Below are the code and all the weights of a small trained network. Each question names an input and a target symbol and asks about switching units off, where a switched-off unit gives its printed mean instead of its output.

import numpy as np


def w(rows, s, z=0):
    codes = np.array(rows[::2]) - 128.0
    scale = np.full(codes.shape[1], s)
    scale[-1] = z or s
    return codes * scale


def f(y):
    return np.maximum(y, 0)


def softmax(a):
    e = np.exp(a - a.max(-1, keepdims=True))
    return e / e.sum(-1, keepdims=True)


def log_softmax(a):
    a = a - a.max(-1, keepdims=True)
    return a - np.log(np.exp(a).sum(-1, keepdims=True))


def net(x, mask):
    ids = ['ΓΛΣΦΨΩαβδεζηθμξπ'.index(c) for c in x.split()]
    T = len(ids)
    res = E[ids] + P[:T]
    r = res
    for j in range(3):
        rows = slice(3 * j, 3 * j + 3)
        q, k, v = (r @ M[0][rows].T for M in (Q, K, V))
        z = softmax(np.where(np.tri(T) > 0, q @ k.T / 3**0.5, -1e9)) @ v
        o = O[0][rows]
        res = res + np.where(mask[j], z, o[:, -1]) @ o[:, :-1]
    y = f(res @ A[0][:, :-1].T + A[0][:, -1])
    res = res + np.where(mask[3:7], y, B[0][:, -1]) @ B[0][:, :-1]
    return log_softmax(res[-1] @ U[:, :-1].T + U[:, -1])


Q, K, V, O, A, B = {}, {}, {}, {}, {}, {}
E = w([
[155,111,136],'Γ',
[161,112,164],'Λ',
[161,107,146],'Σ',
[155,108,143],'Φ',
[137,114,117],'Ψ',
[165,107,158],'Ω',
[189,91,231],'α',
[140,115,117],'β',
[150,107,149],'δ',
[139,115,113],'ε',
[174,112,174],'ζ',
[193,122,83],'η',
[143,118,98],'θ',
[128,93,163],'μ',
[108,90,118],'ξ',
[112,144,7],'π',
],0.018)
P = w([
[83,77,65],'0',
[203,146,160],'1',
[125,216,162],'2',
[70,47,72],'3',
[209,127,121],'4',
[123,236,171],'5',
[55,39,126],'6',
[225,129,112],'7',
[136,249,164],'8',
[29,50,145],'9',
[204,138,72],'10',
],0.013)
Q[0] = w([
[250,115,110],'head 0',
[148,122,243],'head 0',
[237,101,206],'head 0',
[156,144,168],'head 1',
[178,183,103],'head 1',
[97,188,148],'head 1',
[111,121,162],'head 2',
[126,120,144],'head 2',
[59,187,114],'head 2',
],0.014)
K[0] = w([
[64,97,68],'head 0',
[132,4,140],'head 0',
[81,19,158],'head 0',
[79,184,161],'head 1',
[178,181,112],'head 1',
[138,118,179],'head 1',
[154,174,114],'head 2',
[136,150,128],'head 2',
[171,148,77],'head 2',
],0.015)
V[0] = w([
[138,198,143],'head 0',
[150,132,169],'head 0',
[141,84,108],'head 0',
[144,36,110],'head 1',
[83,133,64],'head 1',
[184,210,94],'head 1',
[102,66,125],'head 2',
[9,191,159],'head 2',
[146,194,143],'head 2',
],0.014)
O[0] = w([
[126,135,197,33],'head 0',
[187,113,132,103],'head 0',
[119,119,110,194],'head 0',
[178,70,114,185],'head 1',
[45,120,120,97],'head 1',
[133,161,66,145],'head 1',
[67,84,120,163],'head 2',
[194,103,249,1],'head 2',
[171,169,136,86],'head 2',
],0.013,0.0079)
A[0] = w([
[86,55,30,165],'neuron 0',
[113,6,103,155],'neuron 1',
[126,57,147,3],'neuron 2',
[134,95,41,114],'neuron 3',
],0.013,0.0045)
B[0] = w([
[183,120,190,254],'neuron 0',
[107,173,3,210],'neuron 1',
[125,101,254,149],'neuron 2',
[72,106,169,220],'neuron 3',
],0.017,0.034)
U = w([
[128,55,189,111],'Γ',
[82,189,126,163],'Λ',
[92,132,151,191],'Σ',
[213,73,170,139],'Φ',
[119,110,146,3],'Ψ',
[92,163,147,115],'Ω',
[238,176,140,132],'α',
[166,107,149,72],'β',
[48,2,42,132],'δ',
[180,98,136,47],'ε',
[113,192,111,202],'ζ',
[1,142,250,164],'η',
[107,88,85,53],'θ',
[133,105,146,31],'μ',
[200,41,221,147],'ξ',
[151,61,62,240],'π',
],0.0098,0.0056)

Each question gives the input, a string of symbols that net reads in full, and the target symbol t.
The units are the heads (3 rows each of Q, K, V and O) and the neurons (one row each of A and B). Each row of codes is followed by its name. A weight is (code - 128) times the scale printed after its matrix; where a second scale follows, it is the last column's (O, A, B and U).
mask holds one flag per unit, heads first, then neurons. A switched-off unit (its flag False) gives its mean, the last column of its rows in O or B, instead of its output. The means were averaged over made-up inputs and are rounded, as every weight is.
A unit's drop is (log p(t) with every unit on - log p(t) with that unit switched off) / (log p(t) with every unit on - log p(t) with every unit switched off).
The circuit of an input: a set's keep is (log p(t) with only the set's units on - log p(t) with every unit switched off) / (log p(t) with every unit on - log p(t) with every unit switched off). Starting from all 7 units, units are removed one at a time, each time the one whose removal leaves the highest keep (on an exact tie, the one counted first), for as long as the keep stays at least 0.8.
circuit, biggest first: the units of the circuit, biggest drop first
most important unit: the unit with the biggest drop
k most important neurons: the k neurons with the biggest drops, biggest first
heads that matter: for each layer, one digit per head in row order, 1 if its drop is at least 0.15 and else 0, layers parted by /
input α ζ ξ ξ μ, target δ: circuit, biggest first => head 0
input Φ α ζ δ θ Λ, target ζ: 2 most important neurons => neuron 0; neuron 3
input β η π Φ ε, target η: circuit, biggest first => neuron 3; head 1; neuron 0
input δ ξ δ δ η Λ δ η θ, target η: heads that matter => 001
input η η η η ζ η Φ ε, target ξ: heads that matter => 010
input μ Φ Φ η Λ π Λ Λ, target η: circuit, biggest first => head 1; neuron 1
input ζ Λ Ω ζ ζ δ η η δ Λ, target π: 3 most important neurons => neuron 3; neuron 1; neuron 0
input ξ Φ η Ω η π, target η: heads that matter => 000
input η Σ Γ π Γ, target η: circuit, biggest first => neuron 3; neuron 1; head 0
input η ζ ε η η β, target η: 2 most important neurons => neuron 1; neuron 3
input ξ μ η η ε π η α, target η: circuit, biggest first => head 1; neuron 1
input δ θ Γ β Ψ ξ Σ μ, target δ: circuit, biggest first => neuron 2; neuron 0
input η ξ ε, target η: 2 most important neurons => neuron 1; neuron 0
input θ θ μ η α Ω η ε, target ξ: 2 most important neurons => neuron 1; neuron 0
input π Φ δ ζ Σ η π Λ, target η: 2 most important neurons => neuron 1; neuron 3
input Ψ Γ α μ Ω, target π: circuit, biggest first => neuron 2
input η ζ α Γ η ζ α, target π: 3 most important neurons => neuron 1; neuron 0; neuron 3
input Φ Λ ζ Ψ Γ Ψ ζ η δ η Ψ, target ξ: 3 most important neurons => neuron 0; neuron 1; neuron 3
input Λ π Λ ε Λ μ α, target δ: heads that matter => 010
input ε Σ π ζ Ω Γ η Φ π Φ Φ, target η: most important unit => head 1
input Ψ θ Σ Φ Λ η ξ Γ, target δ: circuit, biggest first => head 2; neuron 1
input η η ζ α π π η ζ Γ α, target π: circuit, biggest first => neuron 0; neuron 3; head 2
input ζ ξ θ Ω δ ζ η Φ, target ξ: 3 most important neurons => neuron 1; neuron 0; neuron 3
input ε β α, target α: heads that matter => 011
input δ Ω ξ ξ η, target δ: heads that matter => 001
